Below are the code and all the weights of a small trained network. Each question names an input and a target symbol and asks about switching units off, where a switched-off unit gives its printed mean instead of its output.

import numpy as np


def w(rows, s, z=0):
    codes = np.array(rows[::2]) - 128.0
    scale = np.full(codes.shape[1], s)
    scale[-1] = z or s
    return codes * scale


def f(y):
    return np.maximum(y, 0)


def softmax(a):
    e = np.exp(a - a.max(-1, keepdims=True))
    return e / e.sum(-1, keepdims=True)


def log_softmax(a):
    a = a - a.max(-1, keepdims=True)
    return a - np.log(np.exp(a).sum(-1, keepdims=True))


def net(x, mask):
    ids = ['αβγδεθμξπστφω'.index(c) for c in x.split()]
    T = len(ids)
    res = E[ids] + P[:T]
    u = 0
    for l in range(2):
        q, k, v = (res @ M[l].T for M in (Q, K, V))
        z = softmax(np.where(np.tri(T) > 0, q @ k.T / 3**0.5, -1e9)) @ v
        res = res + np.where(mask[u], z, O[l][:, -1]) @ O[l][:, :-1]
        u += 1
        y = f(res @ A[l][:, :-1].T + A[l][:, -1])
        res = res + np.where(mask[u : u + 4], y, B[l][:, -1]) @ B[l][:, :-1]
        u += 4
    return log_softmax(res[-1] @ U[:, :-1].T + U[:, -1])


Q, K, V, O, A, B = {}, {}, {}, {}, {}, {}
E = w([
[144,183,45,98,139,80,142,40],'α',
[76,115,146,77,233,123,102,90],'β',
[179,148,73,115,144,230,55,12],'γ',
[178,64,62,190,78,169,96,194],'δ',
[110,183,88,47,125,209,162,208],'ε',
[93,186,183,187,129,185,132,129],'θ',
[88,62,97,226,159,125,45,125],'μ',
[80,135,160,109,200,140,103,82],'ξ',
[117,2,93,209,103,133,183,133],'π',
[162,67,135,91,73,56,78,77],'σ',
[92,126,141,91,220,137,105,103],'τ',
[205,174,143,93,121,99,123,6],'φ',
[16,30,136,172,34,130,185,142],'ω',
],0.0097)
P = w([
[86,3,172,98,190,139,158,33],'0',
[91,28,128,119,151,147,140,77],'1',
[84,63,116,132,136,142,120,111],'2',
[84,87,109,140,126,135,101,125],'3',
[95,101,104,145,120,127,99,130],'4',
[99,108,103,147,118,120,96,136],'5',
[107,118,90,149,118,114,88,147],'6',
[113,124,91,150,115,106,89,151],'7',
[115,129,90,151,109,99,92,155],'8',
[118,134,88,152,104,95,88,159],'9',
[127,138,89,158,104,86,92,158],'10',
[130,145,90,163,97,81,88,155],'11',
[132,145,99,164,94,80,92,157],'12',
[140,136,105,173,98,80,97,156],'13',
],0.006)
Q[0] = w([
[145,75,146,76,172,140,92,82],'0.h0',
[103,4,33,210,29,121,104,144],'0.h0',
[140,163,190,127,87,159,112,84],'0.h0',
],0.016)
K[0] = w([
[91,78,109,116,145,127,63,116],'0.h0',
[184,157,92,141,40,6,123,90],'0.h0',
[144,120,167,185,127,169,101,129],'0.h0',
],0.018)
V[0] = w([
[70,196,58,102,216,157,240,157],'0.h0',
[92,82,44,6,89,69,90,133],'0.h0',
[190,93,254,77,30,238,104,221],'0.h0',
],0.0081)
O[0] = w([
[209,149,252,192,121,171,155,169,198],'0.h0',
[47,112,179,110,90,103,86,27,191],'0.h0',
[50,180,55,106,1,193,113,146,11],'0.h0',
],0.0067,0.0012)
A[0] = w([
[69,144,193,153,153,148,125,16,222],'0.n0',
[188,165,106,98,158,127,63,122,179],'0.n1',
[74,126,186,130,166,125,125,5,89],'0.n2',
[128,69,170,151,89,50,109,163,4],'0.n3',
],0.016,0.0016)
B[0] = w([
[73,52,101,81,243,96,255,31,248],'0.n0',
[62,177,182,171,132,174,200,39,157],'0.n1',
[166,215,143,167,18,155,15,248,254],'0.n2',
[91,83,231,115,76,254,132,42,182],'0.n3',
],0.0081,0.0083)
Q[1] = w([
[103,127,99,189,154,221,172,76],'1.h0',
[149,136,47,2,244,168,245,81],'1.h0',
[197,251,189,133,145,102,134,169],'1.h0',
],0.016)
K[1] = w([
[109,107,102,166,162,23,178,92],'1.h0',
[90,2,142,15,245,48,174,128],'1.h0',
[111,154,123,150,130,176,142,253],'1.h0',
],0.019)
V[1] = w([
[137,152,144,143,53,96,170,216],'1.h0',
[180,193,146,2,154,122,144,52],'1.h0',
[142,193,153,131,72,180,53,186],'1.h0',
],0.016)
O[1] = w([
[159,127,136,169,63,248,152,117,2],'1.h0',
[35,76,1,200,222,139,228,172,61],'1.h0',
[116,196,87,155,137,217,87,34,76],'1.h0',
],0.008,0.0055)
A[1] = w([
[195,108,135,153,166,64,62,119,107],'1.n0',
[142,130,126,6,211,75,138,105,188],'1.n1',
[187,180,64,46,140,88,82,180,118],'1.n2',
[72,221,194,109,140,107,126,169,249],'1.n3',
],0.015,0.0018)
B[1] = w([
[154,105,68,159,164,167,70,239,172],'1.n0',
[178,182,171,84,165,104,138,29,254],'1.n1',
[157,72,128,193,155,23,119,2,159],'1.n2',
[28,158,72,155,130,137,211,242,238],'1.n3',
],0.011,0.016)
U = w([
[107,78,239,200,155,137,136,109,84],'α',
[130,127,153,129,123,117,137,120,45],'β',
[146,170,159,100,169,84,172,62,168],'γ',
[176,100,133,149,97,94,121,91,203],'δ',
[129,119,145,121,127,119,135,129,35],'ε',
[114,209,172,149,162,220,138,169,182],'θ',
[109,132,140,145,160,106,63,157,54],'μ',
[128,124,150,127,122,119,136,122,50],'ξ',
[185,88,164,54,124,133,111,171,254],'π',
[44,127,100,89,123,117,66,77,137],'σ',
[141,115,136,113,129,132,148,121,63],'τ',
[77,120,49,156,122,90,191,254,182],'φ',
[87,129,192,50,53,82,142,150,75],'ω',
],0.0061,0.0038)

Each question gives the input, a string of symbols that net reads in full, and the target symbol t.
The units are the heads (3 rows each of Q, K, V and O) and the neurons (one row each of A and B). Each row of codes is followed by its name. A weight is (code - 128) times the scale printed after its matrix; where a second scale follows, it is the last column's (O, A, B and U).
mask holds one flag per unit, layer by layer, with each layer's heads first. A switched-off unit (its flag False) gives its mean, the last column of its rows in O or B, instead of its output. The means were averaged over made-up inputs and are rounded, as every weight is.
A unit's drop is (log p(t) with every unit on - log p(t) with that unit switched off) / (log p(t) with every unit on - log p(t) with every unit switched off).
The circuit of an input: a set's keep is (log p(t) with only the set's units on - log p(t) with every unit switched off) / (log p(t) with every unit on - log p(t) with every unit switched off). Starting from all 10 units, units are removed one at a time, each time the one whose removal leaves the highest keep (on an exact tie, the one counted first), for as long as the keep stays at least 0.8.
circuit, biggest first: the units of the circuit, biggest drop first
unit that matters most: the unit with the biggest drop
top k neurons: the k neurons with the biggest drops, biggest first
top k neurons in layer l: the k neurons of layer l with the biggest drops, biggest first
input ε ω ω ε ε, target θ: top 3 neurons in layer 0 : (0.n0 0.n3 0.n1)
input θ γ ε θ μ, target γ: top neuron in layer 0 : (0.n0)
input β θ ω θ θ ω ε ω θ ω ε θ ω, target ω: top 2 neurons in layer 0 : (0.n2 0.n3)
input π ε θ θ θ τ ω α θ β ε α, target φ: circuit, biggest first : (1.n0 1.h0)
input ω ε γ θ μ θ θ ε δ ξ ε ω δ, target γ: top 3 neurons : (0.n2 0.n1 1.n1)
input α τ θ τ ξ θ α β ω τ γ θ, target θ: top 2 neurons : (0.n0 1.n2)
input δ θ δ θ σ δ ε β θ φ π ω β δ, target φ: circuit, biggest first : (0.n0 0.n2 1.h0 0.n1)
input θ ε ε β γ τ β ω θ σ μ, target σ: top 2 neurons in layer 0 : (0.n2 0.n3)
input γ μ θ τ π, target γ: circuit, biggest first : (1.h0 1.n1)
input α ε π α μ, target α: circuit, biggest first : (0.n3 0.h0)
input θ ξ ω ω ε θ ε θ ω θ β τ π, target π: top 3 neurons : (0.n2 0.n0 1.n0)
input θ ω φ ε ε ε θ θ α σ τ ε θ α, target φ: top 3 neurons : (0.n2 0.n1 0.n0)
input ε π β θ, target γ: top 2 neurons : (0.n2 0.n3)
input θ θ β θ θ θ γ β β π, target γ: circuit, biggest first : (0.n2 1.h0 1.n1)
input ξ α α θ, target γ: top 3 neurons : (0.n2 1.n1 0.n0)
input θ φ θ α ω σ θ γ, target γ: top 4 neurons : (0.n3 0.n0 1.n1 1.n0)
input ε θ ε φ ω ω, target φ: top 2 neurons : (1.n1 0.n2)
input ε θ σ ε θ θ π θ ω ξ ε φ μ, target φ: unit that matters most : 0.n2
input τ θ σ τ θ ε θ θ θ ω ω, target σ: top 3 neurons in layer 0 : (0.n2 0.n0 0.n3)
input ε θ ω μ, target μ: unit that matters most : 1.n0
input θ ε θ ε θ θ τ ε, target θ: circuit, biggest first : (0.n0 1.h0)
input φ ε θ π, target φ: circuit, biggest first : (0.n0 1.h0 0.n2)
input θ ε π γ ω, target γ: top 2 neurons in layer 0 : (0.n0 0.n1)
